Here is a tiny trained network, its code and every weight. The questions are about switching its units off for an input and a class, where a switched-off unit gives its printed mean instead of its output.

import numpy as np


def w(rows, s, z=0):
    codes = np.array(rows[::2]) - 128.0
    scale = np.full(codes.shape[1], s)
    scale[-1] = z or s
    return codes * scale


def f(y):
    return y / 2 * (1 + np.tanh(0.7978845608 * (y + 0.044715 * y**3)))


def log_softmax(a):
    a = a - a.max(-1, keepdims=True)
    return a - np.log(np.exp(a).sum(-1, keepdims=True))


def net(x, mask):
    res = np.array(x, float).reshape(1, 6) / 4 @ E
    y = f(res @ A[0][:, :-1].T + A[0][:, -1])
    res = res + np.where(mask, y, B[0][:, -1]) @ B[0][:, :-1]
    return log_softmax(res[-1] @ U[:, :-1].T + U[:, -1])


A, B = {}, {}
E = w([
[88,179,107,142,60,147,136,98,139,123],'x0',
[183,169,112,146,134,46,108,11,88,214],'x1',
[130,206,54,160,211,106,171,115,105,98],'x2',
[68,94,142,61,167,28,74,144,7,171],'x3',
[128,196,134,92,228,185,113,151,129,1],'x4',
[113,79,192,232,129,101,55,151,125,105],'x5',
],0.0069)
A[0] = w([
[180,51,125,217,98,71,92,64,168,164,191],'n0',
[145,204,105,103,185,125,143,55,89,115,255],'n1',
[185,168,150,169,176,200,136,145,224,48,174],'n2',
[141,2,115,95,104,88,130,142,118,179,156],'n3',
[174,227,79,180,180,54,149,60,74,118,124],'n4',
[149,172,49,135,154,170,211,136,197,121,226],'n5',
[196,75,193,172,76,94,128,109,114,182,110],'n6',
[54,28,174,115,173,125,91,203,74,67,152],'n7',
],0.0072,0.0038)
B[0] = w([
[51,55,150,170,138,139,88,162,120,108,221],'n0',
[135,143,135,116,55,110,116,83,161,187,227],'n1',
[203,117,157,188,55,165,195,146,196,58,255],'n2',
[129,78,180,213,78,130,117,92,124,139,214],'n3',
[189,141,141,95,89,42,138,1,72,149,214],'n4',
[68,159,95,119,79,207,132,123,144,162,240],'n5',
[108,78,111,177,114,132,70,186,129,121,196],'n6',
[51,39,78,146,145,74,58,157,87,170,241],'n7',
],0.008,0.0073)
U = w([
[143,156,122,157,235,98,150,165,142,78,4],'0',
[141,180,75,10,120,116,154,86,115,143,159],'1',
[114,131,119,174,86,199,161,160,211,95,216],'2',
[149,141,110,100,237,168,171,170,116,110,3],'3',
[159,119,179,141,112,105,140,88,114,118,204],'4',
[72,110,100,143,156,94,73,159,85,132,83],'5',
],0.011,0.0033)

Each question gives the input, the list of numbers given to net, and the class t.
The units are the neurons (one row each of A and B). Each row of codes is followed by its name. A weight is (code - 128) times the scale printed after its matrix; where a second scale follows, it is the last column's (A, B and U).
mask holds one flag per neuron, in row order. A switched-off neuron (its flag False) gives its mean, the last column of its row in B, instead of its output. The means were averaged over made-up inputs and are rounded, as every weight is.
A unit's drop is (log p(t) with every unit on - log p(t) with that unit switched off) / (log p(t) with every unit on - log p(t) with every unit switched off).
The circuit of an input: a set's keep is (log p(t) with only the set's units on - log p(t) with every unit switched off) / (log p(t) with every unit on - log p(t) with every unit switched off). Starting from all 8 units, units are removed one at a time, each time the one whose removal leaves the highest keep (on an exact tie, the one counted first), for as long as the keep stays at least 0.8.
units of the circuit, in order: the units of the circuit, biggest drop first
unit that matters most: the unit with the biggest drop
k most important neurons: the k neurons with the biggest drops, biggest first
drop of u: that unit's drop, to one decimal
input [-4,4,0,-2,1,8], class 5: unit that matters most	n0
input [-2,5,-3,-5,-5,8], class 5: units of the circuit, in order	[n2; n0]
input [-1,-8,-6,-1,-2,2], class 5: 2 most important neurons	[n7; n5]
input [8,1,-5,7,6,-3], class 1: units of the circuit, in order	[n0; n3]
input [-3,7,4,2,5,4], class 1: units of the circuit, in order	[n3; n2; n4]
input [-4,2,-2,-2,4,8], class 0: 3 most important neurons	[n5; n1; n3]
input [2,-2,-6,2,3,-2], class 5: 3 most important neurons	[n2; n7; n4]
input [5,8,-7,0,-4,0], class 5: 3 most important neurons	[n0; n6; n2]
input [-6,7,3,7,0,3], class 4: 2 most important neurons	[n4; n1]
input [-5,5,-5,0,-8,2], class 5: 2 most important neurons	[n0; n6]
input [4,-8,3,3,-6,-7], class 1: 4 most important neurons	[n2; n0; n6; n7]
input [-6,8,1,7,-5,-7], class 4: 2 most important neurons	[n3; n4]
input [-8,4,7,-4,5,4], class 4: 2 most important neurons	[n4; n2]
input [-4,-3,1,-2,-8,7], class 5: unit that matters most	n2
input [4,-4,-6,5,8,-4], class 5: drop of n7	1.0
input [1,-8,-3,2,-2,7], class 5: drop of n7	0.3
input [-7,-6,2,1,-1,5], class 5: drop of n0	0.0
input [8,-1,7,8,7,0], class 1: drop of n4	0.1
